Below is a small trained network, with its code and all its weights. Each question gives an input and a target symbol and asks what happens when units are switched off, that is, made to give their printed mean instead of their output.

import numpy as np


def w(rows, s, z=0):
    codes = np.array(rows[::2]) - 128.0
    scale = np.full(codes.shape[1], s)
    scale[-1] = z or s
    return codes * scale


def f(y):
    return y / 2 * (1 + np.tanh(0.7978845608 * (y + 0.044715 * y**3)))


def softmax(a):
    e = np.exp(a - a.max(-1, keepdims=True))
    return e / e.sum(-1, keepdims=True)


def log_softmax(a):
    a = a - a.max(-1, keepdims=True)
    return a - np.log(np.exp(a).sum(-1, keepdims=True))


def net(x, mask):
    ids = ['αβεζηλμτφψω'.index(c) for c in x.split()]
    T = len(ids)
    res = E[ids] + P[:T]
    u = 0
    for l in range(2):
        q, k, v = (res @ M[l].T for M in (Q, K, V))
        z = softmax(np.where(np.tri(T) > 0, q @ k.T / 3**0.5, -1e9)) @ v
        res = res + np.where(mask[u], z, O[l][:, -1]) @ O[l][:, :-1]
        u += 1
        y = f(res @ A[l][:, :-1].T + A[l][:, -1])
        res = res + np.where(mask[u : u + 8], y, B[l][:, -1]) @ B[l][:, :-1]
        u += 8
    return log_softmax(res[-1] @ U[:, :-1].T + U[:, -1])


Q, K, V, O, A, B = {}, {}, {}, {}, {}, {}
E = w([
[126,145,160,186,153,136,159,75,81,180],'α',
[118,102,80,132,48,100,135,56,166,165],'β',
[156,112,95,128,61,135,73,76,118,7],'ε',
[106,93,185,94,26,99,199,147,121,135],'ζ',
[150,161,120,192,155,211,171,200,89,151],'η',
[121,54,141,187,113,124,131,182,196,136],'λ',
[76,155,155,162,153,53,148,177,107,83],'μ',
[138,102,230,117,154,157,161,82,166,151],'τ',
[198,94,154,178,130,115,58,116,133,61],'φ',
[141,74,139,86,150,180,113,131,95,164],'ψ',
[64,137,140,68,104,122,84,101,80,148],'ω',
],0.02)
P = w([
[176,28,10,156,161,122,212,74,195,7],'0',
[176,58,45,167,150,140,217,77,151,64],'1',
[160,70,68,164,142,140,201,92,135,105],'2',
[150,86,104,156,138,141,188,108,124,126],'3',
[130,99,131,154,133,149,168,115,110,153],'4',
[110,113,148,146,130,164,154,137,99,174],'5',
[94,129,170,130,117,174,137,154,95,197],'6',
[63,144,182,117,124,199,112,184,85,213],'7',
[43,177,205,114,122,208,105,190,88,230],'8',
[2,209,234,100,130,228,86,206,92,251],'9',
],0.0081)
Q[0] = w([
[116,104,157,174,92,116,181,195,212,155],'L0H1',
[99,111,64,59,69,125,156,123,127,159],'L0H1',
[111,81,187,156,130,188,170,112,2,161],'L0H1',
],0.011)
K[0] = w([
[114,96,126,166,160,91,207,178,194,217],'L0H1',
[30,189,17,82,39,141,164,56,162,190],'L0H1',
[95,167,250,80,92,163,2,216,81,187],'L0H1',
],0.0075)
V[0] = w([
[1,170,181,108,142,178,131,149,95,182],'L0H1',
[132,81,190,237,172,186,160,159,197,169],'L0H1',
[99,155,207,227,68,103,112,147,92,107],'L0H1',
],0.0057)
O[0] = w([
[201,92,137,166,152,67,155,83,167,61,136],'L0H1',
[180,182,41,8,106,213,113,144,112,118,254],'L0H1',
[97,141,2,143,78,191,132,133,173,142,166],'L0H1',
],0.0091,0.0051)
A[0] = w([
[164,154,78,103,128,134,108,101,110,60,79],'L0N1',
[97,132,150,138,114,64,96,106,59,182,4],'L0N2',
[100,81,201,2,93,103,202,126,119,130,77],'L0N3',
[160,45,169,117,124,135,215,138,219,144,162],'L0N4',
[63,111,246,148,153,113,86,111,72,196,127],'L0N5',
[197,159,82,157,104,156,205,121,83,88,131],'L0N6',
[105,119,239,148,117,96,82,62,124,149,110],'L0N7',
[116,190,180,32,155,188,127,148,74,248,134],'L0N8',
],0.0069,0.0033)
B[0] = w([
[137,57,137,150,115,66,146,96,158,153,142],'L0N1',
[167,139,185,159,140,192,71,168,105,94,131],'L0N2',
[92,147,186,198,97,112,136,199,98,110,207],'L0N3',
[159,129,122,166,107,117,134,88,65,51,233],'L0N4',
[95,143,173,112,158,133,118,219,9,84,177],'L0N5',
[166,114,139,186,233,34,170,152,213,132,208],'L0N6',
[171,163,133,94,148,186,89,128,79,141,174],'L0N7',
[95,240,131,112,98,181,179,254,120,114,253],'L0N8',
],0.0082,0.0055)
Q[1] = w([
[160,111,136,124,75,122,187,83,88,134],'L1H1',
[125,173,159,70,181,171,199,91,161,190],'L1H1',
[1,165,105,122,83,185,110,151,107,142],'L1H1',
],0.0086)
K[1] = w([
[134,132,146,143,20,109,228,38,120,45],'L1H1',
[254,181,161,42,78,203,100,175,205,52],'L1H1',
[7,118,103,51,24,99,20,125,129,155],'L1H1',
],0.0051)
V[1] = w([
[110,4,77,150,105,101,50,182,92,92],'L1H1',
[91,224,91,88,54,153,121,178,136,78],'L1H1',
[67,207,193,121,82,177,155,64,106,142],'L1H1',
],0.0045)
O[1] = w([
[240,198,142,96,81,102,185,67,134,232,141],'L1H1',
[130,106,213,40,134,3,179,155,172,216,255],'L1H1',
[45,73,72,50,87,42,250,98,179,73,154],'L1H1',
],0.0043,0.0042)
A[1] = w([
[186,138,135,216,170,139,144,90,151,197,79],'L1N1',
[86,142,155,59,121,161,81,138,153,145,5],'L1N2',
[135,121,69,122,173,150,150,158,190,200,87],'L1N3',
[86,104,151,102,98,88,107,67,106,182,113],'L1N4',
[133,51,164,129,211,76,100,51,76,121,143],'L1N5',
[121,113,113,92,132,164,82,157,150,199,18],'L1N6',
[50,161,129,111,107,87,154,159,170,147,151],'L1N7',
[212,2,74,143,120,117,108,63,207,88,230],'L1N8',
],0.009,0.0026)
B[1] = w([
[154,62,208,102,60,118,134,153,219,201,162],'L1N1',
[51,98,160,155,110,87,138,110,125,76,151],'L1N2',
[123,133,162,172,128,99,42,55,121,121,255],'L1N3',
[180,135,124,178,152,209,56,160,145,42,155],'L1N4',
[181,45,135,128,131,102,86,91,62,128,179],'L1N5',
[73,149,197,175,82,118,120,76,74,86,174],'L1N6',
[124,127,135,165,168,60,87,69,128,109,197],'L1N7',
[209,56,123,2,97,40,130,249,199,65,179],'L1N8',
],0.0082,0.0064)
U = w([
[193,85,99,39,78,97,100,132,158,105,198],'α',
[117,198,39,211,75,255,119,60,66,140,253],'β',
[58,132,166,147,104,165,99,97,126,121,94],'ε',
[72,84,187,169,58,76,161,127,123,132,36],'ζ',
[155,134,155,197,158,139,110,161,150,105,40],'η',
[148,98,164,117,163,106,110,90,81,105,72],'λ',
[104,164,53,114,213,42,134,96,106,108,242],'μ',
[135,166,142,76,167,186,211,153,97,84,158],'τ',
[160,152,178,71,113,85,140,72,123,173,74],'φ',
[122,115,138,119,130,118,142,106,118,145,82],'ψ',
[87,72,168,97,135,126,145,92,142,165,107],'ω',
],0.0071,0.0052)

Each question gives the input, a string of symbols that net reads in full, and the target symbol t.
The units are the heads (3 rows each of Q, K, V and O) and the neurons (one row each of A and B). Each row of codes is followed by its name. A weight is (code - 128) times the scale printed after its matrix; where a second scale follows, it is the last column's (O, A, B and U).
mask holds one flag per unit, layer by layer, with each layer's heads first. A switched-off unit (its flag False) gives its mean, the last column of its rows in O or B, instead of its output. The means were averaged over made-up inputs and are rounded, as every weight is.
A unit's drop is (log p(t) with every unit on - log p(t) with that unit switched off) / (log p(t) with every unit on - log p(t) with every unit switched off).
The circuit of an input: a set's keep is (log p(t) with only the set's units on - log p(t) with every unit switched off) / (log p(t) with every unit on - log p(t) with every unit switched off). Starting from the 12 units with the biggest drops (on a tie, the unit counted first), units are removed one at a time, each time the one whose removal leaves the highest keep (on an exact tie, the one counted first), for as long as the keep stays at least 0.8.
circuit, biggest first: the units of the circuit, biggest drop first
top k neurons: the k neurons with the biggest drops, biggest first
top k neurons in layer l: the k neurons of layer l with the biggest drops, biggest first
input β τ ω λ, target α: top 3 neurons -> L1N8; L0N3; L0N5
input λ λ τ ζ ζ α η ω ψ, target λ: top 3 neurons -> L0N5; L1N5; L0N8
input μ ε ω ε, target β: top 3 neurons -> L0N8; L1N8; L0N6
input τ β ζ, target ζ: circuit, biggest first -> L0N3
input ε τ η β ω φ, target α: top 3 neurons in layer 0 -> L0N8; L0N5; L0N3
input φ β λ λ α, target φ: circuit, biggest first -> L1N1; L0N6; L0H1; L1H1
input ψ μ τ λ λ φ λ λ α, target φ: circuit, biggest first -> L0H1; L1H1; L0N6; L1N1
input τ φ τ φ μ β ω α, target λ: circuit, biggest first -> L0H1; L1N5; L0N8
input ψ μ ζ λ λ η, target η: top 2 neurons in layer 1 -> L1N3; L1N1
input λ τ η α, target μ: top 2 neurons -> L0N8; L1N7
input μ τ φ ψ ψ α, target τ: top 2 neurons -> L0N8; L0N5
input ε ψ τ μ τ ω ζ η λ τ, target τ: top 2 neurons -> L0N4; L1N3
input λ β λ τ β, target β: circuit, biggest first -> L0H1; L1N4; L1N8; L0N6
input τ τ β α ε ψ, target τ: top 2 neurons -> L0N8; L1N3
input ε λ α λ φ λ μ μ μ φ, target β: circuit, biggest first -> L0H1
input φ λ β τ ε λ ε τ φ, target β: circuit, biggest first -> L0H1; L1N8
input μ μ λ ε τ ζ μ ζ β, target α: circuit, biggest first -> L0H1; L0N8; L1N8; L0N3
input τ λ λ τ ε τ α, target μ: top 2 neurons in layer 0 -> L0N8; L0N6
input τ μ α β μ ω φ ε, target α: circuit, biggest first -> L0N8; L1N8
input λ τ ψ ψ α λ ζ ω τ ψ, target λ: top neuron -> L1N5
input η λ μ ε ω α β, target α: circuit, biggest first -> L0N8; L1N8; L0N5
input ζ μ τ τ μ λ, target α: circuit, biggest first -> L1N8; L0N8
input λ μ α λ ψ η ψ φ ζ λ, target ε: top 2 neurons -> L1N6; L1N2
